Below are the code and all the weights of a small trained network. Each question names an input and a target symbol and asks about switching units off, where a switched-off unit gives its printed mean instead of its output.

import numpy as np


def w(rows, s, z=0):
    codes = np.array(rows[::2]) - 128.0
    scale = np.full(codes.shape[1], s)
    scale[-1] = z or s
    return codes * scale


def norm(h):
    return h / np.sqrt((h * h).mean(-1, keepdims=True) + 1e-5)


def f(y):
    return np.maximum(y, 0)


def softmax(a):
    e = np.exp(a - a.max(-1, keepdims=True))
    return e / e.sum(-1, keepdims=True)


def log_softmax(a):
    a = a - a.max(-1, keepdims=True)
    return a - np.log(np.exp(a).sum(-1, keepdims=True))


def net(x, mask):
    ids = ['ΓΘαβπω'.index(c) for c in x.split()]
    T = len(ids)
    res = E[ids] + P[:T]
    u = 0
    for l in range(2):
        r = norm(res)
        for j in range(2):
            rows = slice(4 * j, 4 * j + 4)
            q, k, v = (r @ M[l][rows].T for M in (Q, K, V))
            z = softmax(np.where(np.tri(T) > 0, q @ k.T / 4**0.5, -1e9)) @ v
            o = O[l][rows]
            res = res + np.where(mask[u + j], z, o[:, -1]) @ o[:, :-1]
        u += 2
        y = f(norm(res) @ A[l][:, :-1].T + A[l][:, -1])
        res = res + np.where(mask[u : u + 4], y, B[l][:, -1]) @ B[l][:, :-1]
        u += 4
    return log_softmax(norm(res)[-1] @ U[:, :-1].T + U[:, -1])


Q, K, V, O, A, B = {}, {}, {}, {}, {}, {}
E = w([
[141,176,108,190,145,163,155,172,187,68],'Γ',
[180,166,83,160,64,114,145,117,145,80],'Θ',
[160,215,98,204,154,129,126,166,137,176],'α',
[155,168,129,157,143,3,117,92,147,174],'β',
[127,77,160,143,193,80,116,52,196,80],'π',
[98,28,142,155,125,173,91,127,110,198],'ω',
],0.0027)
P = w([
[172,144,184,186,94,126,207,123,105,121],'0',
[201,119,214,161,82,147,220,170,172,164],'1',
[153,164,112,171,167,128,149,63,92,116],'2',
[147,149,141,200,130,95,110,146,129,100],'3',
[156,115,151,166,98,143,138,137,237,182],'4',
[121,138,50,141,194,110,118,84,115,127],'5',
[91,153,101,168,128,79,40,149,146,99],'6',
[87,135,121,125,128,128,80,127,249,184],'7',
[92,130,5,61,202,112,83,118,134,140],'8',
],0.0033)
Q[0] = w([
[103,112,90,63,154,207,188,75,50,128],'L0H1',
[100,151,97,99,82,122,105,141,68,95],'L0H1',
[115,143,134,156,183,97,133,109,73,29],'L0H1',
[147,155,6,179,194,130,83,57,157,168],'L0H1',
[139,196,100,159,145,74,96,123,202,87],'L0H2',
[134,175,80,96,124,137,146,129,138,110],'L0H2',
[134,164,124,158,114,117,99,144,32,63],'L0H2',
[138,190,146,90,148,121,170,100,103,115],'L0H2',
],0.019)
K[0] = w([
[159,97,96,114,190,187,211,81,5,133],'L0H1',
[149,137,108,142,111,116,122,154,98,49],'L0H1',
[85,120,129,138,190,55,126,160,77,85],'L0H1',
[64,180,8,71,178,134,56,99,163,161],'L0H1',
[92,140,55,83,168,87,58,147,160,108],'L0H2',
[118,146,61,111,123,118,133,117,126,134],'L0H2',
[163,181,126,122,84,99,166,174,134,70],'L0H2',
[148,125,109,70,154,112,177,135,122,126],'L0H2',
],0.017)
V[0] = w([
[81,95,209,152,88,143,100,169,169,176],'L0H1',
[137,130,122,81,89,100,116,142,178,71],'L0H1',
[128,106,73,170,143,154,120,161,73,155],'L0H1',
[133,137,176,142,182,135,119,159,128,164],'L0H1',
[136,79,175,161,53,59,87,81,87,148],'L0H2',
[119,138,155,146,71,164,147,124,183,8],'L0H2',
[146,236,95,141,84,119,126,150,108,208],'L0H2',
[138,153,169,67,147,12,154,92,183,74],'L0H2',
],0.012)
O[0] = w([
[87,65,201,174,85,167,144,162,138,126,113],'L0H1',
[150,88,110,97,78,140,113,116,182,131,54],'L0H1',
[91,154,118,121,137,135,112,146,71,111,166],'L0H1',
[99,146,190,131,131,162,140,147,110,144,197],'L0H1',
[109,104,153,145,31,122,101,70,70,158,185],'L0H2',
[81,115,109,171,103,124,136,113,150,2,91],'L0H2',
[126,160,94,184,131,102,142,223,104,204,253],'L0H2',
[92,165,146,132,144,56,52,60,154,122,117],'L0H2',
],0.0076,0.0044)
A[0] = w([
[119,132,46,108,107,94,76,103,40,96,68],'L0N1',
[122,124,117,76,163,122,124,75,70,103,52],'L0N2',
[123,140,99,148,172,95,104,142,54,148,118],'L0N3',
[131,47,152,48,51,211,163,96,7,141,6],'L0N4',
],0.015,0.0015)
B[0] = w([
[166,45,126,201,129,88,141,170,147,182,193],'L0N1',
[126,146,67,203,134,149,101,106,107,112,162],'L0N2',
[112,159,146,102,102,167,156,90,94,69,220],'L0N3',
[216,197,66,2,167,175,184,121,101,194,248],'L0N4',
],0.0094,0.012)
Q[1] = w([
[146,139,109,135,148,153,229,252,130,157],'L1H1',
[142,109,86,128,151,122,147,125,165,52],'L1H1',
[122,124,135,138,97,130,136,168,141,140],'L1H1',
[95,153,171,175,115,100,102,195,230,133],'L1H1',
[174,118,86,128,103,96,148,211,207,164],'L1H2',
[112,168,201,79,173,176,103,116,165,155],'L1H2',
[159,114,132,114,93,71,64,48,168,198],'L1H2',
[128,186,156,152,110,106,116,164,36,234],'L1H2',
],0.015)
K[1] = w([
[153,82,146,83,105,144,194,201,125,172],'L1H1',
[105,150,180,94,133,137,121,86,87,167],'L1H1',
[121,142,131,147,104,167,139,160,138,110],'L1H1',
[77,147,137,186,199,205,158,169,132,76],'L1H1',
[191,140,77,144,125,88,134,172,218,173],'L1H2',
[118,211,177,103,190,175,109,89,147,124],'L1H2',
[160,105,155,87,103,75,76,20,162,168],'L1H2',
[114,168,149,134,93,123,91,164,53,249],'L1H2',
],0.015)
V[1] = w([
[133,121,168,141,161,82,156,126,130,164],'L1H1',
[108,145,156,127,56,95,137,102,68,122],'L1H1',
[132,154,120,126,108,134,114,99,140,121],'L1H1',
[146,79,201,156,160,138,164,146,154,150],'L1H1',
[187,119,66,77,200,77,105,89,169,134],'L1H2',
[167,142,160,81,158,245,111,196,77,228],'L1H2',
[103,76,199,231,2,133,139,88,133,84],'L1H2',
[116,184,156,122,184,168,152,178,141,146],'L1H2',
],0.0074)
O[1] = w([
[129,120,139,164,106,98,124,121,128,153,135],'L1H1',
[105,117,120,102,114,86,153,117,153,80,144],'L1H1',
[118,78,137,104,147,121,158,153,109,86,123],'L1H1',
[128,94,136,166,82,149,77,138,86,141,126],'L1H1',
[97,127,144,164,89,170,139,203,28,65,4],'L1H2',
[143,26,53,172,135,3,90,104,151,65,177],'L1H2',
[179,144,135,10,195,148,133,208,183,174,147],'L1H2',
[139,90,107,142,72,109,103,82,130,138,204],'L1H2',
],0.0051,0.0031)
A[1] = w([
[93,63,214,51,114,130,107,64,123,78,5],'L1N1',
[79,115,60,203,89,79,111,70,19,25,82],'L1N2',
[205,158,29,5,213,124,143,102,86,143,104],'L1N3',
[113,73,191,94,95,106,109,84,121,180,40],'L1N4',
],0.02,0.002)
B[1] = w([
[121,50,117,131,164,40,185,61,185,119,153],'L1N1',
[108,70,248,166,155,251,61,88,93,130,189],'L1N2',
[187,111,13,54,167,179,193,91,46,173,251],'L1N3',
[119,175,118,94,95,89,66,141,68,72,151],'L1N4',
],0.013,0.029)
U = w([
[93,74,242,182,149,235,59,106,95,120,218],'Γ',
[185,133,27,54,170,171,194,89,69,178,129],'Θ',
[115,225,137,91,48,36,15,144,76,119,143],'α',
[88,244,129,109,110,193,167,190,214,12,77],'β',
[146,56,96,244,96,55,151,236,174,221,3],'π',
[98,54,171,98,151,3,170,33,214,94,155],'ω',
],0.0043,0.00057)

Each question gives the input, a string of symbols that net reads in full, and the target symbol t.
The units are the heads (4 rows each of Q, K, V and O) and the neurons (one row each of A and B). Each row of codes is followed by its name. A weight is (code - 128) times the scale printed after its matrix; where a second scale follows, it is the last column's (O, A, B and U).
mask holds one flag per unit, layer by layer, with each layer's heads first. A switched-off unit (its flag False) gives its mean, the last column of its rows in O or B, instead of its output. The means were averaged over made-up inputs and are rounded, as every weight is.
A unit's drop is (log p(t) with every unit on - log p(t) with that unit switched off) / (log p(t) with every unit on - log p(t) with every unit switched off).
The circuit of an input: a set's keep is (log p(t) with only the set's units on - log p(t) with every unit switched off) / (log p(t) with every unit on - log p(t) with every unit switched off). Starting from all 12 units, units are removed one at a time, each time the one whose removal leaves the highest keep (on an exact tie, the one counted first), for as long as the keep stays at least 0.8.
units of the circuit, in order: the units of the circuit, biggest drop first
most important unit: the unit with the biggest drop
k most important neurons: the k neurons with the biggest drops, biggest first
which heads matter: for each layer, one digit per head in row order, 1 if its drop is at least 0.15 and else 0, layers parted by /
drop when u is switched off: that unit's drop, to one decimal
input β ω α, target Γ: most important unit : L1H2
input α β Θ β α, target α: 3 most important neurons : L1N3; L1N4; L1N2
input ω β Γ Γ α Γ α α, target π: which heads matter : 11 / 00
input Γ ω π α α, target ω: units of the circuit, in order : L0H2; L1N1; L0N4
input π Γ β π Γ, target ω: units of the circuit, in order : L0H2; L1N1
input π α Γ π, target ω: units of the circuit, in order : L0H2; L1N1
input ω Θ α β Γ β α β, target α: which heads matter : 10 / 00
input α π β Γ Θ Γ π α ω, target Γ: which heads matter : 10 / 00
input π ω β, target Γ: 3 most important neurons : L1N2; L0N4; L1N3
input α α π α Θ, target ω: 3 most important neurons : L1N1; L0N4; L1N3
input β Θ α ω Θ π Γ Γ, target ω: units of the circuit, in order : L0H2; L1N1; L0N4
input α α α π α, target ω: which heads matter : 01 / 01
input π α Θ α π, target ω: which heads matter : 01 / 00
input β π α π Θ, target ω: units of the circuit, in order : L0H2; L1N1
input β α π Θ, target π: which heads matter : 10 / 01
input α π π Θ π ω β, target α: which heads matter : 01 / 00
input ω Θ α ω Γ β α α, target α: which heads matter : 10 / 00
input α ω α β Θ, target α: 2 most important neurons : L1N3; L1N4
input α Γ ω, target Γ: which heads matter : 00 / 00
input α π Θ, target Γ: most important unit : L0H1
input α Θ Θ Θ ω Θ α, target Γ: which heads matter : 01 / 01
input π Θ Θ α Γ, target π: which heads matter : 11 / 00
input π ω π π β Γ, target Γ: drop when L0N4 is switched off : 0.3
input α π β, target Γ: drop when L0H1 is switched off : 1.1
input α Θ ω Γ, target β: drop when L1N3 is switched off : 0.6
